Below are the code and all the weights of a small trained network. Each question names an input and a class and asks about switching units off, where a switched-off unit gives its printed mean instead of its output.

import numpy as np


def w(rows, s, z=0):
    codes = np.array(rows[::2]) - 128.0
    scale = np.full(codes.shape[1], s)
    scale[-1] = z or s
    return codes * scale


def f(y):
    return np.maximum(y, 0)


def log_softmax(a):
    a = a - a.max(-1, keepdims=True)
    return a - np.log(np.exp(a).sum(-1, keepdims=True))


def net(x, mask):
    res = np.array(x, float).reshape(1, 4) / 4 @ E
    y = f(res @ A[0][:, :-1].T + A[0][:, -1])
    res = res + np.where(mask, y, B[0][:, -1]) @ B[0][:, :-1]
    return log_softmax(res[-1] @ U[:, :-1].T + U[:, -1])


A, B = {}, {}
E = w([
[128,128,128,128,128],'x0',
[243,114,146,31,214],'x1',
[61,224,32,66,178],'x2',
[121,1,13,123,80],'x3',
],0.0072)
A[0] = w([
[115,78,181,129,132,58],'N0',
[83,188,69,75,138,75],'N1',
[138,124,132,135,154,66],'N2',
[191,119,115,52,148,45],'N3',
[166,153,148,113,146,1],'N4',
[215,119,100,59,209,47],'N5',
[80,135,131,154,108,68],'N6',
[78,239,10,68,167,82],'N7',
[149,57,32,115,125,122],'N8',
[111,184,47,91,144,74],'N9',
[126,65,68,113,121,105],'N10',
[140,148,131,156,151,153],'N11',
[128,142,157,113,139,125],'N12',
[162,82,44,134,98,156],'N13',
[38,152,130,232,96,61],'N14',
[70,141,110,205,103,55],'N15',
[119,225,214,159,123,116],'N16',
[101,49,45,113,120,114],'N17',
[149,106,171,135,100,30],'N18',
[154,120,147,58,143,51],'N19',
[167,32,230,193,101,97],'N20',
[160,124,174,156,104,122],'N21',
[154,217,177,153,150,105],'N22',
[215,102,149,97,117,68],'N23',
[150,78,204,165,94,43],'N24',
[95,215,221,117,146,161],'N25',
[127,155,174,100,146,81],'N26',
[83,132,135,162,84,34],'N27',
[149,200,170,124,103,126],'N28',
[140,94,89,121,103,131],'N29',
[169,134,105,116,172,121],'N30',
[61,149,137,173,81,35],'N31',
],0.012,0.0027)
B[0] = w([
[142,147,112,172,117,159],'N0',
[212,153,159,165,129,193],'N1',
[132,145,83,141,140,134],'N2',
[122,165,105,69,110,187],'N3',
[110,119,128,97,123,152],'N4',
[132,168,85,49,81,218],'N5',
[128,141,94,102,105,159],'N6',
[158,165,197,221,72,243],'N7',
[108,67,99,135,193,223],'N8',
[140,142,139,191,87,192],'N9',
[73,79,139,130,152,197],'N10',
[132,125,118,133,151,146],'N11',
[139,116,122,122,153,151],'N12',
[94,75,117,140,172,211],'N13',
[149,173,149,4,118,210],'N14',
[120,146,60,91,76,187],'N15',
[92,66,106,124,186,207],'N16',
[93,79,151,128,197,222],'N17',
[154,141,134,151,122,159],'N18',
[123,164,131,81,110,168],'N19',
[165,159,193,209,84,245],'N20',
[133,133,151,165,110,171],'N21',
[92,74,107,141,167,194],'N22',
[127,171,113,82,91,186],'N23',
[162,165,134,191,107,196],'N24',
[99,57,117,133,191,213],'N25',
[124,104,123,119,156,162],'N26',
[161,163,98,86,130,167],'N27',
[86,95,146,127,153,175],'N28',
[130,112,143,123,181,176],'N29',
[127,156,98,112,112,167],'N30',
[108,155,81,82,91,180],'N31',
],0.029,0.011)
U = w([
[99,63,145,104,212,211],'0',
[181,161,196,173,101,135],'1',
[139,175,101,2,103,1],'2',
],0.0098,0.00063)

Each question gives the input, the list of numbers given to net, and the class t.
The units are the neurons (one row each of A and B). Each row of codes is followed by its name. A weight is (code - 128) times the scale printed after its matrix; where a second scale follows, it is the last column's (A, B and U).
mask holds one flag per neuron, in row order. A switched-off neuron (its flag False) gives its mean, the last column of its row in B, instead of its output. The means were averaged over made-up inputs and are rounded, as every weight is.
A unit's drop is (log p(t) with every unit on - log p(t) with that unit switched off) / (log p(t) with every unit on - log p(t) with every unit switched off).
The circuit of an input: a set's keep is (log p(t) with only the set's units on - log p(t) with every unit switched off) / (log p(t) with every unit on - log p(t) with every unit switched off). Starting from the 12 units with the biggest drops (on a tie, the unit counted first), units are removed one at a time, each time the one whose removal leaves the highest keep (on an exact tie, the one counted first), for as long as the keep stays at least 0.8.
circuit, biggest first: the units of the circuit, biggest drop first
most important unit: the unit with the biggest drop
k most important neurons: the k neurons with the biggest drops, biggest first
drop of u: that unit's drop, to one decimal
input [-2,7,8,1], class 1: circuit, biggest first : N7
input [8,-8,-3,7], class 2: 2 most important neurons : N14, N15
input [1,1,3,2], class 1: 2 most important neurons : N25, N16
input [-4,3,-2,-2], class 2: circuit, biggest first : N7, N17
input [-4,5,7,6], class 1: 2 most important neurons : N7, N9
input [-3,-3,1,-2], class 2: 3 most important neurons : N17, N8, N13
input [8,-3,-6,-7], class 0: 3 most important neurons : N16, N25, N7
input [3,-7,6,0], class 2: 4 most important neurons : N14, N20, N15, N31
input [1,-7,6,-4], class 2: 4 most important neurons : N14, N20, N31, N15
input [7,5,-1,4], class 2: 2 most important neurons : N5, N25
input [8,7,-8,-4], class 1: 2 most important neurons : N20, N24
input [5,5,5,4], class 1: 3 most important neurons : N7, N14, N9
input [4,-6,1,4], class 2: drop of N14 : 0.2
input [5,8,3,-6], class 2: most important unit : N5
input [-6,-4,5,2], class 1: drop of N7 : 1.0
input [1,-1,7,-4], class 1: drop of N7 : 2.4
